[[ 46.4 -58.8   7.6 -35.3 -26.4]
 [ 34.2   2.5 -23.7  65.4  -4.5]]
->
[[-58.8   7.6]
 [  2.5 -23.7]]

[[ 53.9  44.2 -14.7]
 [ 70.2   8.9  -0.8]]
->
[[ 44.2 -14.7]
 [  8.9  -0.8]]

[[ 66.1   7.4 -54.0  59.9]
 [-76.5  17.5  55.9  -9.9]
 [ 30.2  66.1   9.5 -85.8]
 [-14.4  75.8  81.4  26.3]
 [-55.9 -22.0  -9.1  58.3]]
->
[[  7.4 -54.0]
 [ 17.5  55.9]]

[[ 36.3  22.5 -30.8]
 [ 18.2  29.3 -50.7]
 [ 18.2  33.3 -76.6]
 [ 42.9  28.4 -39.5]
 [ 30.8 -13.3 -48.4]]
->
[[ 22.5 -30.8]
 [ 29.3 -50.7]]

[[-73.4 -32.8 -54.0]
 [  9.1  52.4   2.1]]
->
[[-32.8 -54.0]
 [ 52.4   2.1]]

[[  1.8 -59.6 -73.9  16.2  77.6]
 [ 25.7  50.0  57.4 -21.7 -82.6]
 [ 65.6   3.8 -20.0  48.7   4.7]
 [-36.9 -72.8 -78.1 -13.8  84.1]]
->
[[-59.6 -73.9]
 [ 50.0  57.4]]

[[-24.4  86.7   8.1]
 [-46.1 -32.1 -72.6]
 [-37.3 -76.2 -54.4]
 [-45.1  -7.5 -62.1]
 [ 38.0   1.3   9.0]]
->
[[ 86.7   8.1]
 [-32.1 -72.6]]

[[ 66.8  73.0  73.0  -7.0]
 [ 63.2  70.6  70.6 -28.0]
 [ 64.1  -2.2  -2.2 -35.6]]
->
[[73.0 73.0]
 [70.6 70.6]]

[[ 22.3  10.8   4.5]
 [  0.1  20.4  61.7]
 [ -0.2 -23.2  37.0]]
->
[[10.8  4.5]
 [20.4 61.7]]
---
[[-30.1  28.8  -7.9 -39.8 -27.6   7.0 -14.7  65.3  43.3  40.1  45.3  50.2
   30.8  27.4  -2.3  59.4]
 [ 49.8  44.3  51.2  40.0  50.8  42.7  63.6  15.1 -80.1  43.4  18.4 -52.7
  -79.4 -75.6 -14.0 -22.5]]
->
[[ -2.3  59.4 -30.1  28.8  -7.9 -39.8 -27.6   7.0 -14.7  65.3  43.3  40.1
   45.3  50.2  30.8  27.4]
 [-14.0 -22.5  49.8  44.3  51.2  40.0  50.8  42.7  63.6  15.1 -80.1  43.4
   18.4 -52.7 -79.4 -75.6]]

[[-64.3 -25.6 -24.2  -5.3 -31.2  -2.8 -80.1 -66.7 -14.2 -52.0 -24.7  10.6
  -80.1   9.7  25.9]
 [-46.7  83.0  85.7 -33.3  -1.1  -8.9  51.5  67.4  37.0 -20.2  74.0  49.8
   66.7  44.9  51.0]
 [ 39.8  35.0  56.1 -73.5 -10.3  10.1 -50.6  54.2  16.6  32.5  47.7 -46.3
   70.1 -16.7  73.5]
 [ 30.5  39.9 -46.3  63.1  47.6 -61.9  -6.6  58.3  18.9  24.3  44.7 -12.0
   33.1  17.9   3.4]]
->
[[  9.7  25.9 -64.3 -25.6 -24.2  -5.3 -31.2  -2.8 -80.1 -66.7 -14.2 -52.0
  -24.7  10.6 -80.1]
 [ 44.9  51.0 -46.7  83.0  85.7 -33.3  -1.1  -8.9  51.5  67.4  37.0 -20.2
   74.0  49.8  66.7]
 [-16.7  73.5  39.8  35.0  56.1 -73.5 -10.3  10.1 -50.6  54.2  16.6  32.5
   47.7 -46.3  70.1]
 [ 17.9   3.4  30.5  39.9 -46.3  63.1  47.6 -61.9  -6.6  58.3  18.9  24.3
   44.7 -12.0  33.1]]

[[  3.8 -14.6  53.1   5.3 -16.4  -2.9]
 [ 16.7  -3.0 -38.7 -11.5 -30.3 -27.3]
 [ -0.1  -6.5 -22.9  11.2  14.1  12.2]
 [ 37.9   3.4 -16.4  11.7  67.3  -4.5]
 [ 18.8  -6.0  11.7  -1.1 -58.6 -23.1]
 [ 11.7   5.6   0.4  14.0   0.9   9.2]
 [ -5.0  -3.1  -6.2 -13.7  15.6  15.2]
 [ -3.3  -1.0 -24.1   7.2  -0.4 -15.7]
 [ -3.4  17.9  28.8   4.0 -13.9 -32.8]
 [-18.8   0.2 -77.3  20.0  15.6 -13.8]
 [ -3.5   4.1  -6.5   9.9  25.9  41.4]
 [ 12.4   8.5  27.0   9.4 -31.6   1.8]]
->
[[-16.4  -2.9   3.8 -14.6  53.1   5.3]
 [-30.3 -27.3  16.7  -3.0 -38.7 -11.5]
 [ 14.1  12.2  -0.1  -6.5 -22.9  11.2]
 [ 67.3  -4.5  37.9   3.4 -16.4  11.7]
 [-58.6 -23.1  18.8  -6.0  11.7  -1.1]
 [  0.9   9.2  11.7   5.6   0.4  14.0]
 [ 15.6  15.2  -5.0  -3.1  -6.2 -13.7]
 [ -0.4 -15.7  -3.3  -1.0 -24.1   7.2]
 [-13.9 -32.8  -3.4  17.9  28.8   4.0]
 [ 15.6 -13.8 -18.8   0.2 -77.3  20.0]
 [ 25.9  41.4  -3.5   4.1  -6.5   9.9]
 [-31.6   1.8  12.4   8.5  27.0   9.4]]

[[-55.2  61.9  34.8 -37.1 -22.8]
 [ 21.6 -11.3  62.7 -11.8  51.9]
 [  6.6 -10.3  14.5  17.2  70.9]
 [  4.0 -21.5 -15.8   9.0  47.0]]
->
[[-37.1 -22.8 -55.2  61.9  34.8]
 [-11.8  51.9  21.6 -11.3  62.7]
 [ 17.2  70.9   6.6 -10.3  14.5]
 [  9.0  47.0   4.0 -21.5 -15.8]]

[[  7.5  11.0   9.2  -1.1   7.0  22.4 -21.3  -0.8 -26.1   0.9 -20.9]
 [-15.4  44.5  49.5  55.6  41.6  57.2  24.0  30.4 -28.7  56.0  -8.5]
 [ 41.9 -47.6  33.5  36.8 -51.3 -31.2  29.8 -40.5   5.0  36.7  -6.1]
 [-33.1  48.9 -64.7 -68.0  49.2  14.5 -21.7  50.9  -3.8 -68.2  45.2]]
->
[[  0.9 -20.9   7.5  11.0   9.2  -1.1   7.0  22.4 -21.3  -0.8 -26.1]
 [ 56.0  -8.5 -15.4  44.5  49.5  55.6  41.6  57.2  24.0  30.4 -28.7]
 [ 36.7  -6.1  41.9 -47.6  33.5  36.8 -51.3 -31.2  29.8 -40.5   5.0]
 [-68.2  45.2 -33.1  48.9 -64.7 -68.0  49.2  14.5 -21.7  50.9  -3.8]]

[[-11.8  -0.4  16.3 -19.0  -4.3 -14.2  23.2 -28.9]
 [ 22.6  10.4 -16.5 -39.0 -15.0 -19.3  24.6 -71.6]
 [  4.6   7.8   4.7 -15.0  -2.7   0.2  14.7 -49.3]
 [  9.1   2.2  -9.4 -25.3 -10.7 -19.5  16.5 -29.4]
 [  3.1   1.4  -2.0 -25.5  -9.7 -19.8  20.0 -31.0]]
->
[[ 23.2 -28.9 -11.8  -0.4  16.3 -19.0  -4.3 -14.2]
 [ 24.6 -71.6  22.6  10.4 -16.5 -39.0 -15.0 -19.3]
 [ 14.7 -49.3   4.6   7.8   4.7 -15.0  -2.7   0.2]
 [ 16.5 -29.4   9.1   2.2  -9.4 -25.3 -10.7 -19.5]
 [ 20.0 -31.0   3.1   1.4  -2.0 -25.5  -9.7 -19.8]]
